[[ 40  42  57  -3   9 -21]
 [-36  13  -1  13  23  -4]
 [ 14 -23  20 -31  14 -75]
 [-10  13 -23  20  -9  -4]
 [-34 -25  29 -28  42  51]
 [-43 -47  15 -51 -17  16]
 [-16 -22  -8   1 -29 -59]] Answer: 51

[[ -6   3  -9 -12   1   1 -65]
 [ -2  -2   2   0   0  17  33]
 [ 18   7  -2  -7  -1  -4 -55]
 [-10 -13  -3   9  -8  -4  -8]
 [-11  -5   2   2  -6   5  14]
 [-25  15   1  -7  -5  -2  32]
 [  6  -5   5  -7  -1  -5  11]
 [  9   6   2   2  -3  -1 -23]
 [  1  10  -1  -3  -2   2 -10]
 [  4  -9   0  -5   6   5  34]
 [  8 -15  11  18  -4  -7 -34]] Answer: -10

[[ 11 -17 -17  25 -60 -11  22  17  31]
 [ 28 -23  -9  13 -59 -13  25  17  22]
 [  8 -16 -18  27 -59 -10  20  18  33]
 [ 33 -24  -6   9 -58 -14  27  17  20]
 [ 30 -23  -8  12 -59 -13  26  17  21]
 [  5 -15 -19  28 -58 -10  19  17  34]
 [ 17 -19 -14  21 -60 -12  23  18  29]
 [ 35 -25  -5   7 -57 -14  27  16  18]
 [ 20 -20 -13  19 -60 -12  24  18  28]
 [ 23 -21 -12  17 -60 -12  25  18  26]
 [ 14 -18 -15  23 -60 -11  22  18  31]
 [ 25 -22 -10  15 -60 -13  25  17  25]] Answer: 26

[[-22   8 -17   4  15  22 -12 -15  -1]
 [ -7  -6  15   8  13  37  43  -1   6]
 [ -8  20 -26  25  -8 -17   6  14  -4]
 [ 40  19 -17   9 -40  15  17   1  31]
 [ 15 -17   7 -15  21   7  19   8  13]
 [  6 -36  39 -30   9  -3 -36  -8  -9]
 [-38 -59  64 -54  45  23  46  -9  31]
 [-11 -25  30 -34 -16   3  -4 -21 -12]] Answer: -9

[[-45  -8 -31 -32  19  22   0 -15 -32  22 -67 -19  -8]
 [-14  16   8 -10  15  15 -62   0   2   6   3  29  -8]
 [ 27  12 -44 -12  -7 -25   6   5 -14 -22 -16 -57 -10]
 [-61 -24 -24 -27  24  -5 -22 -32   2  32 -58  -7  19]
 [-28   2  -8  13 -11 -14  39  20  -8 -33  18  -4 -36]
 [ 18  -5  -8   3 -21  -8 -33   8 -30   7  -3   1 -28]
 [-45 -23   5 -10  24  -7 -13  34  -1 -22   6   4 -17]
 [-39  13  -4 -40   3   2   7  18 -22 -48  19  20 -28]] Answer: -28
---
[[13 27 52 91]
 [81 80 34 17]
 [47 83 54 79]]
47

[[7584 9603 2040 7435 9006 5906]
 [2645 6695 7921 3554 5359 2000]
 [7576 9634 2102 7443 9025 5895]]
7576

[[ 80  95 193 164 189]
 [219 211 145 100  50]
 [207 221 212  55  54]]
207

[[675 415  68 596  97 278]
 [423 336 448 151 401 434]
 [474 467 420 835 530  74]]
474

[[5852 5596 5565 2674 4398 7156 6591]
 [4443 4146 6452 4856 4014 7916 7931]
 [3750 3331 6396 5942 6307 9294 8007]]
3750

[[46 53 25 45 60]
 [57 33 25 52 37]
 [57 43 76 61 33]]
57

[[ 392   -5  155  837  166  754  557]
 [ 260  898  591 -506  709 -277  -51]
 [ 236  613  509  -99  320 -120  169]]
236

[[-442   47  138 -795 -140]
 [ 190 -483 -359  605 -981]
 [-107 -219  -98  -47 -638]]
-107
---
Q:
[[11, 51, 47, -6],
 [26, 67, 44, -6],
 [44, 16, 75, -36]]
A: 11

Q:
[[60, 40, -18, -21],
 [-64, -26, 39, 35],
 [47, 16, -28, -6]]
A: 60

Q:
[[-30, 10, -33, -28, 37, 46, 46],
 [5, 16, -5, -44, -28, -2, -46],
 [-73, -59, -18, 37, 24, 51, 66]]
A: -30

Q:
[[22, 7, -12, -11, -56, 5, 12],
 [6, -17, -8, -6, 4, -26, -8],
 [14, 6, 1, -39, -65, 8, 8]]
A: 22

Q:
[[70, 3, 72, 68, 6],
 [-3, -46, 27, -15, -37],
 [-6, -31, 22, 2, -51]]
A: 70

Q:
[[13, -54, 51, -13, 39],
 [17, 43, -5, 75, 48],
 [4, -10, 51, 0, 36]]
A: 13
---
array([[ -4,   4, -51,  -5],
       [ 17,  17, -63,  17],
       [-59,  22, -36, -59]])
-63

array([[-14,  61,  -5,  15, -18],
       [-17,  68,  10,  22,  -7]])
-5

array([[-46, -51,  -6,  -3,  60],
       [  1, -14,  39, -29, -34],
       [ -9, -27,   5,  16,  13]])
39

array([[ 25,  16,  -3,  25,  -6],
       [ 74,  47, -46,  53,   6]])
-3

array([[  1, -35,  43,  34],
       [-13, -32,  62,  45],
       [  1, -15,  28,  10]])
62

array([[ 59,  -4,  22, -51, -54,  -2],
       [-56, -39, -34,  28,  53, -37]])
22

array([[-14, -58,   8,  49,   9, -40,  -9],
       [-18, -58,   9,  46,   8, -47,  -7],
       [-33, -49,   9,  29,   4, -68,   1]])
9

array([[ 51,  63,  63, -61, -50,  62,  65],
       [ 33,  35, -41,  55, -33, -60, -59],
       [-16, -28,  43,  17,  26, -10,  40]])
-41

array([[ 14,  62,  75,  18,  41, -29, -66],
       [ 56,  67,  74,  76,  42, -20, -63]])
75
---
-70,-70,-16,40,23
34,34,37,-40,-40
out -16

-64,-5,12,19,-23,20
68,12,-14,-19,32,-26
out 12

66,-31,34,70,-5,-29
30,-51,21,60,64,-30
out 34

53,-7,26,-19,-12,-27
45,39,26,-42,-57,46
out 26

13,-23,56,-16
-57,11,-40,-46
out 56

-28,-7,59,-40
-40,-75,-1,12
out 59

29,15,-72,-51
17,3,44,-41
out -72

16,-74,-2,-23,-65,31,-9
53,-46,12,-5,31,36,-24
out -2

15,5,3,56
7,28,-39,2
out 3
